The points come in this order, cyclically: Gib Muf Fad Fir Fip Lor Tas Pas Vun Zug Sen Dud Med Koz Fup Nat Big Zil Mem Fev Nub Maz Dad Zum Von Tiz Vev Duk Dun Kuv Tos Ros Nis Bif Bab Bik Kap Raz Ven Mef Los Lis Led Nuv Dut Tup Zor Reb Vab Noz Puz Suz Zus Fiz Dum Nes Ret Zat Faf Bet Pev
What the symbols do: ni is +1; ka is +7; bu is -3; te is +3; lu is -1; gi is +6.

In the rows, 26 means zero.

Rows of some points; one shown again gets a slightly different row:
Sen -> [ 24,  41,  20,  38,  28,  15,  31,  27,  22,  34,  29,  18,  39,  24,  29,  22,  48,  34,  28,  21,  22,  20]
Sen -> [ 24,  40,  20,  38,  27,  15,  31,  27,  23,  34,  30,  18,  39,  23,  29,  21,  47,  33,  29,  20,  22,  20]
Lor -> [ 22,  38,  22,  26,  27,  16,  24,  30,  16,  18,  28,  19,  38,  24,  19,  13,  45,  22,  33,  34,  24,  12]
Tup -> [ 26,   9,  32,  19,  22,  37,  28,  26,  25,  26,  20,  35,  10,  29,  28,  25,   1,  21,  26,  22,  30,  25]
Mef -> [ 27,  10,  18,  18,  29,  36,  24,  23,  31,  31,  32,  33,  11,  22,  27,  33,   4,  34,  21,  24,  20,  33]
Ros -> [ 31,  22,  36,  23,  20,  29,  19,  20,  38,  20,  17,  28,  21,  30,  26,  42,  19,  15,  15,  25,  33,  45]
Zum -> [ 29,  37,  16,  32,  30,  17,  20,  22,  35,  30,  33,  20,  37,  21,  25,  37,  43,  34,  19,  27,  20,  39]
Raz -> [ 29,  12,  18,  14,  29,  35,  19,  23,  32,  24,  31,  33,  13,  23,  22,  35,   6,  29,  20,  31,  21,  37]
Nis -> [ 30,  19,  34,  19,  21,  30,  17,  20,  37,  16,  18,  29,  19,  30,  22,  41,  16,  14,  17,  29,  32,  44]
Gib -> [ 20,  28,  36,  29,  20,  24,  33,  31,  13,  22,  17,  24,  29,  30,  27,   9,  30,  16,  36,  24,  33,   5]
Bif -> [ 30,  17,  32,  17,  22,  31,  16,  21,  36,  15,  21,  30,  18,  28,  20,  39,  14,  15,  17,  32,  29,  42]
Ven -> [ 28,  11,  18,  16,  29,  36,  21,  22,  32,  27,  32,  32,  12,  22,  25,  34,   4,  32,  21,  27,  20,  35]

Start at a row and follow the symbols one at a time.
Each answer is a row, close to the row of the point it stands for.
start [ 22,  13,  17,  16,  30,  35,  28,  30,  17,  27,  33,  32,  14,  21,  23,  14,   7,  32,  32,  29,  20,  13]
bu -> [ 23,  11,  26,  12,  25,  36,  22,  28,  20,  17,  26,  34,  12,  25,  19,  18,   4,  21,  30,  33,  26,  18]
te -> [ 22,  13,  16,  17,  29,  35,  28,  30,  17,  27,  33,  32,  13,  22,  24,  14,   7,  33,  33,  28,  19,  12]
lu -> [ 23,  12,  19,  14,  28,  35,  25,  29,  18,  22,  31,  33,  13,  23,  21,  15,   6,  28,  31,  32,  22,  14]
bu -> [ 24,  11,  28,  12,  24,  36,  23,  27,  21,  17,  23,  33,  12,  27,  20,  20,   4,  18,  29,  32,  28,  19]
te -> [ 22,  12,  19,  14,  29,  36,  26,  29,  18,  23,  31,  32,  13,  23,  21,  15,   5,  29,  31,  31,  21,  14]
lu -> [ 23,  11,  23,  12,  27,  36,  24,  28,  19,  19,  28,  33,  12,  24,  20,  17,   5,  24,  31,  33,  23,  15]
ni -> [ 23,  12,  19,  14,  28,  35,  25,  29,  18,  23,  30,  33,  13,  22,  22,  16,   6,  28,  31,  32,  21,  13]
gi -> [ 20,  22,  28,  30,  25,  29,  39,  31,  13,  36,  24,  27,  21,  26,  33,   9,  20,  30,  36,  15,  26,   6]
gi -> [ 21,  35,  31,  26,  23,  19,  26,  31,  14,  14,  22,  20,  34,  28,  19,  11,  39,  16,  34,  33,  29,   9]
lu -> [ 20,  32,  34,  26,  21,  20,  27,  31,  14,  15,  19,  22,  32,  29,  21,  10,  37,  14,  34,  31,  32,   8]
te -> [ 22,  39,  22,  27,  27,  16,  24,  30,  16,  17,  28,  18,  37,  24,  19,  14,  45,  22,  33,  35,  23,  11]
gi -> [ 24,  41,  23,  39,  27,  15,  33,  27,  23,  34,  27,  17,  39,  25,  31,  23,  47,  33,  27,  19,  23,  22]
ka -> [ 28,  41,  30,  30,  23,  15,  19,  24,  29,  16,  21,  17,  40,  28,  21,  31,  49,  18,  23,  32,  29,  31]
ni -> [ 28,  41,  27,  29,  25,  15,  17,  23,  31,  16,  24,  18,  40,  26,  20,  32,  47,  18,  21,  32,  27,  33]
ni -> [ 28,  40,  24,  28,  26,  14,  17,  22,  31,  18,  26,  18,  39,  25,  20,  34,  47,  23,  21,  33,  24,  35]
start [ 32,  23,  36,  28,  20,  27,  21,  20,  39,  25,  17,  27,  23,  30,  29,  43,  22,  18,  15,  21,  33,  47]
ni -> [ 31,  21,  36,  23,  20,  29,  19,  20,  38,  20,  17,  28,  21,  30,  26,  42,  19,  15,  16,  25,  32,  45]
ni -> [ 31,  19,  34,  19,  21,  30,  18,  20,  37,  16,  18,  29,  20,  30,  22,  41,  16,  14,  17,  29,  32,  43]
lu -> [ 31,  21,  36,  23,  21,  29,  19,  20,  38,  20,  17,  28,  22,  30,  26,  42,  19,  15,  15,  25,  33,  45]
te -> [ 30,  17,  28,  14,  24,  32,  14,  21,  35,  15,  23,  31,  16,  26,  19,  38,  11,  18,  18,  34,  28,  41]
te -> [ 28,  12,  19,  14,  29,  35,  19,  22,  32,  24,  32,  34,  13,  22,  22,  35,   6,  29,  20,  31,  21,  36]
lu -> [ 29,  13,  21,  13,  27,  34,  17,  22,  33,  20,  29,  32,  14,  24,  20,  36,   7,  25,  19,  33,  23,  38]
te -> [ 28,  11,  18,  18,  30,  36,  23,  23,  30,  31,  32,  33,  12,  22,  27,  32,   4,  34,  22,  25,  20,  33]
te -> [ 27,   9,  24,  22,  26,  37,  29,  25,  28,  34,  26,  34,  10,  26,  31,  28,   2,  32,  23,  19,  24,  29]
ka -> [ 24,  11,  29,  13,  23,  36,  23,  27,  21,  17,  22,  34,  12,  27,  21,  20,   4,  18,  29,  32,  28,  19]
bu -> [ 25,   9,  33,  17,  22,  37,  26,  26,  24,  22,  20,  34,  10,  29,  26,  24,   2,  19,  27,  25,  31,  23]
bu -> [ 26,   9,  27,  21,  25,  37,  30,  25,  27,  33,  25,  35,  10,  26,  31,  28,   1,  29,  24,  19,  27,  27]
ni -> [ 25,   9,  30,  20,  24,  38,  30,  25,  26,  29,  22,  34,   9,  28,  30,  26,   1,  25,  25,  19,  29,  26]
te -> [ 24,  11,  32,  15,  22,  36,  25,  26,  23,  19,  20,  34,  12,  29,  23,  22,   2,  17,  27,  28,  31,  22]
ni -> [ 24,  11,  31,  14,  23,  36,  24,  27,  22,  17,  21,  34,  12,  28,  22,  21,   3,  17,  28,  31,  29,  21]
gi -> [ 22,  15,  17,  20,  30,  33,  31,  29,  16,  31,  33,  32,  15,  21,  26,  13,   9,  34,  33,  25,  19,  11]
start [ 30,  16,  29,  15,  24,  32,  15,  21,  35,  15,  24,  31,  17,  27,  19,  38,  11,  18,  18,  34,  27,  41]
bu -> [ 31,  21,  37,  23,  20,  29,  19,  20,  38,  20,  17,  28,  22,  31,  25,  42,  19,  15,  16,  26,  32,  45]
te -> [ 30,  16,  29,  15,  24,  33,  15,  22,  35,  16,  24,  31,  16,  26,  19,  38,  12,  17,  18,  34,  28,  40]
bu -> [ 31,  21,  37,  23,  21,  29,  19,  20,  38,  19,  16,  28,  21,  30,  26,  42,  19,  15,  15,  26,  33,  45]
gi -> [ 28,  12,  19,  15,  29,  36,  19,  22,  33,  24,  31,  33,  13,  23,  22,  35,   6,  29,  20,  30,  21,  36]
ka -> [ 26,   9,  30,  21,  23,  38,  30,  26,  25,  29,  22,  35,  10,  27,  30,  26,   1,  25,  25,  20,  29,  26]
ni -> [ 26,   9,  32,  19,  22,  37,  28,  26,  25,  26,  20,  35,  10,  29,  28,  25,   0,  21,  26,  22,  30,  25]
lu -> [ 26,   9,  31,  20,  23,  38,  30,  26,  26,  29,  22,  35,  10,  28,  30,  26,   0,  25,  26,  20,  29,  26]
ni -> [ 26,   9,  32,  19,  23,  38,  28,  26,  25,  25,  20,  34,  10,  28,  28,  24,   1,  21,  26,  22,  30,  25]
gi -> [ 23,  12,  22,  12,  27,  36,  23,  28,  19,  19,  28,  33,  13,  24,  20,  17,   4,  24,  31,  32,  23,  15]
ka -> [ 20,  22,  27,  31,  25,  28,  39,  31,  12,  36,  24,  28,  22,  26,  33,   9,  21,  31,  35,  16,  27,   5]
te -> [ 20,  29,  36,  29,  21,  23,  34,  32,  13,  22,  17,  23,  29,  29,  27,   9,  30,  17,  36,  24,  32,   5]
ni -> [ 21,  31,  36,  27,  20,  21,  30,  31,  13,  18,  17,  23,  31,  30,  24,   9,  33,  15,  35,  27,  32,   6]
ni -> [ 20,  33,  34,  25,  22,  20,  27,  31,  14,  15,  19,  21,  33,  28,  21,  11,  37,  14,  35,  31,  32,   7]
te -> [ 21,  39,  23,  27,  27,  16,  24,  30,  17,  18,  28,  18,  37,  24,  18,  13,  44,  22,  33,  34,  24,  11]
